Below is a small trained network, with its code and all its weights. Each question gives an input and a class and asks what happens when units are switched off, that is, made to give their printed mean instead of their output.

import numpy as np


def w(rows, s, z=0):
    codes = np.array(rows[::2]) - 128.0
    scale = np.full(codes.shape[1], s)
    scale[-1] = z or s
    return codes * scale


def f(y):
    return np.maximum(y, 0)


def log_softmax(a):
    a = a - a.max(-1, keepdims=True)
    return a - np.log(np.exp(a).sum(-1, keepdims=True))


def net(x, mask):
    res = np.array(x, float).reshape(1, 6) / 4 @ E
    y = f(res @ A[0][:, :-1].T + A[0][:, -1])
    res = res + np.where(mask, y, B[0][:, -1]) @ B[0][:, :-1]
    return log_softmax(res[-1] @ U[:, :-1].T + U[:, -1])


A, B = {}, {}
E = w([
[5,223,24,89,112,110,75,110],'x0',
[133,128,119,128,126,124,133,131],'x1',
[131,124,122,126,130,130,124,138],'x2',
[200,155,61,203,197,215,73,47],'x3',
[59,25,93,228,168,57,119,121],'x4',
[128,119,125,120,128,129,123,126],'x5',
],0.011)
A[0] = w([
[95,92,159,47,61,32,180,176,46],'neuron 1',
[17,216,23,98,90,111,69,99,108],'neuron 2',
[153,140,118,87,135,116,141,106,53],'neuron 3',
[82,40,81,185,177,53,123,104,28],'neuron 4',
[147,144,44,147,191,218,92,55,57],'neuron 5',
[234,41,223,174,143,119,150,151,102],'neuron 6',
[178,236,165,6,91,213,166,127,46],'neuron 7',
[1,214,37,81,110,125,47,105,133],'neuron 8',
[252,60,202,146,110,168,174,123,70],'neuron 9',
[140,145,120,127,137,98,137,123,54],'neuron 10',
[47,17,86,249,133,77,140,121,48],'neuron 11',
[150,160,126,66,104,200,163,120,3],'neuron 12',
[213,195,152,44,44,194,118,127,37],'neuron 13',
[57,211,62,112,132,96,84,117,83],'neuron 14',
[141,125,109,125,134,121,120,156,76],'neuron 15',
[93,110,155,100,105,110,116,169,33],'neuron 16',
[202,144,58,215,177,228,60,60,58],'neuron 17',
[136,98,103,101,148,126,124,133,60],'neuron 18',
[185,148,73,197,195,213,73,67,63],'neuron 19',
[177,205,142,100,84,164,118,153,25],'neuron 20',
[17,94,201,42,48,60,189,226,70],'neuron 21',
[64,36,101,233,156,49,112,120,47],'neuron 22',
],0.0082,0.005)
B[0] = w([
[184,163,176,197,74,48,106,74,206],'neuron 1',
[119,28,138,115,171,162,223,151,240],'neuron 2',
[128,115,124,133,151,133,99,123,135],'neuron 3',
[101,185,74,83,191,154,53,158,196],'neuron 4',
[160,147,199,174,59,42,134,121,207],'neuron 5',
[95,14,135,83,161,211,253,160,224],'neuron 6',
[66,210,42,74,189,161,58,129,216],'neuron 7',
[122,27,141,127,168,179,231,157,248],'neuron 8',
[87,28,105,123,189,161,206,166,214],'neuron 9',
[123,113,137,122,124,134,117,116,128],'neuron 10',
[88,212,60,53,187,188,50,129,220],'neuron 11',
[104,170,98,117,166,147,94,136,160],'neuron 12',
[80,186,72,79,176,164,70,147,199],'neuron 13',
[143,63,164,121,147,181,200,166,202],'neuron 14',
[127,133,140,112,122,122,130,147,128],'neuron 15',
[159,132,148,157,110,112,121,117,151],'neuron 16',
[181,142,199,191,26,25,103,95,234],'neuron 17',
[113,138,133,122,113,131,140,127,128],'neuron 18',
[200,147,182,202,29,54,106,97,220],'neuron 19',
[97,136,92,89,149,165,56,129,167],'neuron 20',
[221,147,208,237,8,21,88,59,244],'neuron 21',
[77,212,74,49,157,191,59,150,214],'neuron 22',
],0.0075,0.016)
U = w([
[104,11,140,116,153,175,235,137,253],'0',
[158,141,167,176,70,53,98,110,92],'1',
[75,201,86,74,168,177,46,129,50],'2',
],0.012,0.0026)

Each question gives the input, the list of numbers given to net, and the class t.
The units are the neurons (one row each of A and B). Each row of codes is followed by its name. A weight is (code - 128) times the scale printed after its matrix; where a second scale follows, it is the last column's (A, B and U).
mask holds one flag per neuron, in row order. A switched-off neuron (its flag False) gives its mean, the last column of its row in B, instead of its output. The means were averaged over made-up inputs and are rounded, as every weight is.
A unit's drop is (log p(t) with every unit on - log p(t) with that unit switched off) / (log p(t) with every unit on - log p(t) with every unit switched off).
most important unit: the unit with the biggest drop
top k neurons: the k neurons with the biggest drops, biggest first
drop of u: that unit's drop, to one decimal
input [6,-1,5,4,5,3], class 0: most important unit => neuron 8
input [-6,-4,4,-8,-8,1], class 1: top 4 neurons => neuron 21; neuron 1; neuron 11; neuron 22
input [4,-6,-4,7,6,4], class 1: top 3 neurons => neuron 17; neuron 19; neuron 5
input [-7,7,4,8,2,-4], class 1: top 4 neurons => neuron 17; neuron 19; neuron 8; neuron 2
input [-3,-1,4,2,-4,1], class 2: top 2 neurons => neuron 8; neuron 2
input [5,-6,0,0,-5,0], class 0: top 4 neurons => neuron 8; neuron 2; neuron 11; neuron 22
input [2,-8,8,-5,6,-2], class 2: top 3 neurons => neuron 11; neuron 22; neuron 17
input [-1,5,-3,0,-2,-5], class 2: top 3 neurons => neuron 8; neuron 2; neuron 6
input [8,-3,8,-1,-8,2], class 0: top 2 neurons => neuron 8; neuron 2
input [-1,6,6,-8,-8,0], class 1: top 2 neurons => neuron 21; neuron 1
input [-3,-5,6,0,-4,3], class 2: top 3 neurons => neuron 8; neuron 2; neuron 7
input [-1,5,-3,4,4,-7], class 1: top 2 neurons => neuron 17; neuron 7
input [-4,-5,-5,6,-8,-5], class 2: top 3 neurons => neuron 7; neuron 13; neuron 21
input [-6,6,-7,-2,-8,8], class 2: most important unit => neuron 7
input [4,6,2,-5,-2,5], class 1: top 3 neurons => neuron 21; neuron 6; neuron 1
input [0,7,-6,-4,-6,-2], class 2: drop of neuron 7 => 0.5
input [7,7,-1,-5,-6,7], class 0: drop of neuron 8 => 0.9
input [-4,-3,-3,-2,6,-3], class 2: drop of neuron 11 => 0.1
input [7,-4,8,0,-6,-3], class 0: drop of neuron 8 => 0.8
input [6,-6,3,5,-1,8], class 0: most important unit => neuron 8
